[ 46  11 -77 -23 -17] value -77
[ 74 -18   6 -60 -15 -27  47] value 6
[-78 -46 -30 -31  16] value -30
[ -3  -2 -18 -68  -9  27   0] value -18
[ 11  -9 -12 -49  62  54] value -12
[  5  29 -64  23 -65 -24  15] value -64
---
[[8, 11, 12, 20, 14, -63, 62], [-3, -10, -11, -30, 10, -15, -9], [13, 17, 21, 28, -6, -25, 10]] | -6
[-63, 57, 23, 0] | 57
[-71, 24, 9, -18, -9] | 9
[19, -57, -28, -1, 72] | -28
[[-14, 68, 41, -54], [-12, 65, 42, -48], [1, 41, 56, -5]] | 41
[[-4, -2, -3, 0, -3, -71], [-49, 43, -47, -1, -50, -5]] | -1
[1, 52, 79, 31, 51] | 79
[[1, 48, -35, 71], [56, -23, -72, 67]] | -23
[-11, -15, -66, 14, 9, 12, -20] | 9
[-70, -78, -3, -56] | -78
---
39	40	5	22	29	65	56
42	31	31	41	47	12	77
37	30	40	18	62	41	12
→ 39

40	88	205	106
14	35	113	18
115	130	91	175
→ 40

90	31	51	50
6	25	47	49
34	88	47	52
→ 90

761	430	521	467	407	502
336	281	157	166	386	416
251	311	147	204	387	381
→ 761

4	4	4	4	7	4	7
4	4	4	3	7	4	5
4	4	2	4	6	4	6
→ 4

209	43	213	244
241	207	231	232
205	103	235	234
→ 209
---
[[ 10 -41 -14  87   8  25]
 [ 16 -58  -5 -35  40 -65]
 [-26 -49  57 -11 -55  61]] Out: 10, 61

[  1   0   7   8 -71] Out: 1, -71

[[  1  62   0  -8   0   0  -1]
 [ -3 -34  -3 -21  -1   1  -2]] Out: 1, -2

[15  1 81 -7 18  8 29] Out: 15, 29

[[ -6 -69  48 -22]
 [-25 -41  22   3]
 [-16 -77  35 -17]] Out: -6, -17

[[ 65 -15 -13 -41]
 [ 43  -4 -19 -21]
 [ 76 -19  -6 -48]] Out: 65, -48

[25 15 29 -3 70] Out: 25, 70
---
[65, 13, -5, 10, -8] 65
[-65, 30, 10, 23] -65
[-81, 13, -16, 38, 62, -48] -81
[-82, 71, 1, -20] -82
[-70, -40, 18, -45, 50, -55, 22] -70
[-2, -5, 71, 3, -32] -2
[34, -45, 1, 9, -65, -52, 11] 34
[-5, -73, -38, -65, -11] -5
[16, 5, -62, -37, 64, 10] 16
[-28, 17, -67, -9] -28
---
[-42 -47  67  47 -56]
-42
[-57 -76 -58 -62]
-57
[ 88 -76 -87  55 -39]
88
[-25  17  27  52   2  66]
-25
[ 65 -79  -7 -29 -18]
65
[-48  10  -5  63 -20]
-48
[15  7 36 72]
15
[ 75  11  19  -9  -6 -31  21]
75
[-84 -39   2  13  54  34  56]
-84
---
[-24, 62, 31, 32, 34, -39] | -39
[18, -16, 73, -8, 32, -10] | -10
[-82, -27, 74, 88, -66, -2, 28] | 28
[-65, 75, 17, -38, 37, 6] | 6
[-50, -66, -35, -18, 27] | 27
[33, 71, -30, 17] | 17
---
((5.526, 6.585, 20.475, 3.709, 20.622, -17.842, -15.711), (8.865, -4.202, 6.657, -5.785, 10.073, -16.732, -17.704)) value 10.073
(1.98, 0.21, -0.77, -0.46, -1.37, 1.17, 1.07) value -1.37
(0.10, -0.13, -0.19, 0.02, 0.03, -0.16, -0.09) value 0.03
(-185.97, -49.78, -3.93, 97.68, -110.18) value -3.93
(36.129, -133.201, 119.708, -111.601, -8.380) value 119.708
(-0.053, 0.760, -1.714, 1.078, 0.442) value -1.714
(-0.174, 0.143, 0.001, -0.166, -0.069) value 0.001
---
[18, 20, 12, -29, 0, 36] Answer: 36, -29

[3029, 6865, 5743, 9174] Answer: 9174, 3029

[[8, 7, 3, 1, 5, 5, 4],
 [7, 6, 4, 2, 5, 5, 6]] Answer: 8, 1

[761, 754, 794, 399, 243, 1, 609] Answer: 794, 1

[[43, 16, 125, 48, 225, 99, 96],
 [71, 58, 25, 115, 51, 83, 124]] Answer: 225, 16

[[-4, 10, -26, -33, -25],
 [-39, -21, 27, -35, -1]] Answer: 27, -39
---
[-49 -68  14 -31  10  13  20] out -49
[-49  -1  64   3] out -49
[ 50 -68 -54 -78   4   6] out 50
[-29  81  47  77  26 -19 -23] out -29
[-33  53  40  85  -6] out -33
[ 24  32  55  64 -31  -2 -54] out 24
[86 43 23 24 -3 56 23] out 86
[35 63 43 85 53 66 44] out 35
[-62  34  10  38  -1 -48] out -62
[-5 38 31 70  0] out -5
---
[ 52 178  54 196  49 174] Out: 196
[37 56 73 67 41 78 20] Out: 41
[7788 2948 7929 7625 6564] Out: 7929
[8 5 3 0 6] Out: 3
[ 638 -359 -805 -588 -562] Out: -805
[769 123  81 376 450 792] Out: 376
---
array([ 3, 81, 45, 87, 57, 42]) → 45

array([ 27,  19, -31,  33,  35]) → 27

array([84, 43, 18, 59, 65,  9, 16]) → 18

array([-813,  889, -166, -520, -568]) → -520

array([[ 15,  25, -24, -37,  41,  31,  21],
       [-30, -19, -16,  28, -23, -33, -21]]) → -30

array([[-17, -10, -27,  38],
       [-31, -30,  23,  33],
       [-14, -16,   1,  43]]) → -27

array([[195,  61, 118, 217,  36, 173],
       [ 97,  48, 147, 164, 156, 212],
       [118,  91, 112, 212,  92, 130]]) → 61

array([[617, 623, 414, 827, 514, 656],
       [478, 145, 379, 606, 366, 243],
       [444, 293, 425, 324, 495, 170]]) → 243

array([76, 20, 50, 55, 45, 53, 37]) → 45

array([[5378, 6699, 4395, 7773, 1383, 4739, 5756],
       [5205, 4939, 4877, 5125, 5217, 5611, 4957],
       [5413, 2799, 7619, 3034, 4771, 5689, 7352]]) → 3034
---
[130 274 994  98 162] yields 130
[977 697 238 686] yields 977
[10 34 90 28 37 60 48] yields 10
[ 486  833 -776 -625] yields 486
[ 174 -560   36  709  619 -837] yields 174
[474 189 418 876 905 468] yields 474
[ 7 76 41 86  0] yields 7
[-46  -6  28 -42  24  32   6] yields -46
[7 6 9 5 1 8 6] yields 7
